Here is a tiny trained network, its code and every weight. The questions are about switching its units off for an input and a class, where a switched-off unit gives its printed mean instead of its output.

import numpy as np


def w(rows, s, z=0):
    codes = np.array(rows[::2]) - 128.0
    scale = np.full(codes.shape[1], s)
    scale[-1] = z or s
    return codes * scale


def f(y):
    return y / 2 * (1 + np.tanh(0.7978845608 * (y + 0.044715 * y**3)))


def log_softmax(a):
    a = a - a.max(-1, keepdims=True)
    return a - np.log(np.exp(a).sum(-1, keepdims=True))


def net(x, mask):
    res = np.array(x, float).reshape(1, 2) / 4 @ E
    y = f(res @ A[0][:, :-1].T + A[0][:, -1])
    res = res + np.where(mask, y, B[0][:, -1]) @ B[0][:, :-1]
    return log_softmax(res[-1] @ U[:, :-1].T + U[:, -1])


A, B = {}, {}
E = w([
[10,194,159],'x0',
[208,197,254],'x1',
],0.0083)
A[0] = w([
[147,158,122,93],'neuron 0',
[63,86,92,103],'neuron 1',
[228,27,77,84],'neuron 2',
[119,76,81,103],'neuron 3',
[41,193,145,138],'neuron 4',
[145,99,117,254],'neuron 5',
[123,91,50,109],'neuron 6',
[116,120,85,84],'neuron 7',
[195,76,113,124],'neuron 8',
[196,173,170,116],'neuron 9',
[53,136,84,90],'neuron 10',
[80,108,75,104],'neuron 11',
[130,107,34,110],'neuron 12',
[248,86,109,149],'neuron 13',
[224,51,100,127],'neuron 14',
[54,170,157,201],'neuron 15',
[143,166,221,94],'neuron 16',
[73,101,79,105],'neuron 17',
[69,126,83,94],'neuron 18',
[118,43,69,106],'neuron 19',
[163,185,215,92],'neuron 20',
[11,182,166,63],'neuron 21',
[104,92,125,71],'neuron 22',
[136,116,172,58],'neuron 23',
[62,183,136,83],'neuron 24',
],0.011,0.0084)
B[0] = w([
[138,175,135,117],'neuron 0',
[163,146,156,191],'neuron 1',
[116,170,93,226],'neuron 2',
[153,151,124,172],'neuron 3',
[95,142,56,231],'neuron 4',
[104,61,72,253],'neuron 5',
[156,142,131,195],'neuron 6',
[148,164,140,136],'neuron 7',
[108,140,92,185],'neuron 8',
[160,145,112,197],'neuron 9',
[153,170,112,186],'neuron 10',
[210,167,202,184],'neuron 11',
[168,149,138,198],'neuron 12',
[104,154,49,240],'neuron 13',
[80,170,11,225],'neuron 14',
[100,100,55,254],'neuron 15',
[213,170,147,203],'neuron 16',
[206,163,198,190],'neuron 17',
[157,169,135,175],'neuron 18',
[173,165,140,206],'neuron 19',
[198,166,132,214],'neuron 20',
[117,187,41,217],'neuron 21',
[147,181,160,119],'neuron 22',
[158,216,134,118],'neuron 23',
[77,193,69,173],'neuron 24',
],0.011,0.0073)
U = w([
[245,188,158,142],'0',
[54,157,66,99],'1',
[70,2,116,246],'2',
[120,46,238,89],'3',
[117,59,234,90],'4',
[117,60,220,89],'5',
[112,74,199,91],'6',
[94,88,207,95],'7',
],0.0096,0.014)

Each question gives the input, the list of numbers given to net, and the class t.
The units are the neurons (one row each of A and B). Each row of codes is followed by its name. A weight is (code - 128) times the scale printed after its matrix; where a second scale follows, it is the last column's (A, B and U).
mask holds one flag per neuron, in row order. A switched-off neuron (its flag False) gives its mean, the last column of its row in B, instead of its output. The means were averaged over made-up inputs and are rounded, as every weight is.
A unit's drop is (log p(t) with every unit on - log p(t) with that unit switched off) / (log p(t) with every unit on - log p(t) with every unit switched off).
most important unit: the unit with the biggest drop
k most important neurons: the k neurons with the biggest drops, biggest first
drop when u is switched off: that unit's drop, to one decimal
input [-5,1], class 1: 3 most important neurons => neuron 14; neuron 13; neuron 2
input [-7,-7], class 0: most important unit => neuron 19
input [-2,-4], class 0: 2 most important neurons => neuron 15; neuron 19
input [-4,0], class 1: 4 most important neurons => neuron 14; neuron 13; neuron 2; neuron 8
input [-4,-5], class 0: 2 most important neurons => neuron 19; neuron 15
input [-4,1], class 1: 2 most important neurons => neuron 14; neuron 13
input [-4,2], class 1: drop when neuron 13 is switched off => 0.2
input [4,-4], class 0: drop when neuron 9 is switched off => -0.1
input [-8,-4], class 1: drop when neuron 14 is switched off => 0.1
input [2,-3], class 2: drop when neuron 16 is switched off => 0.2
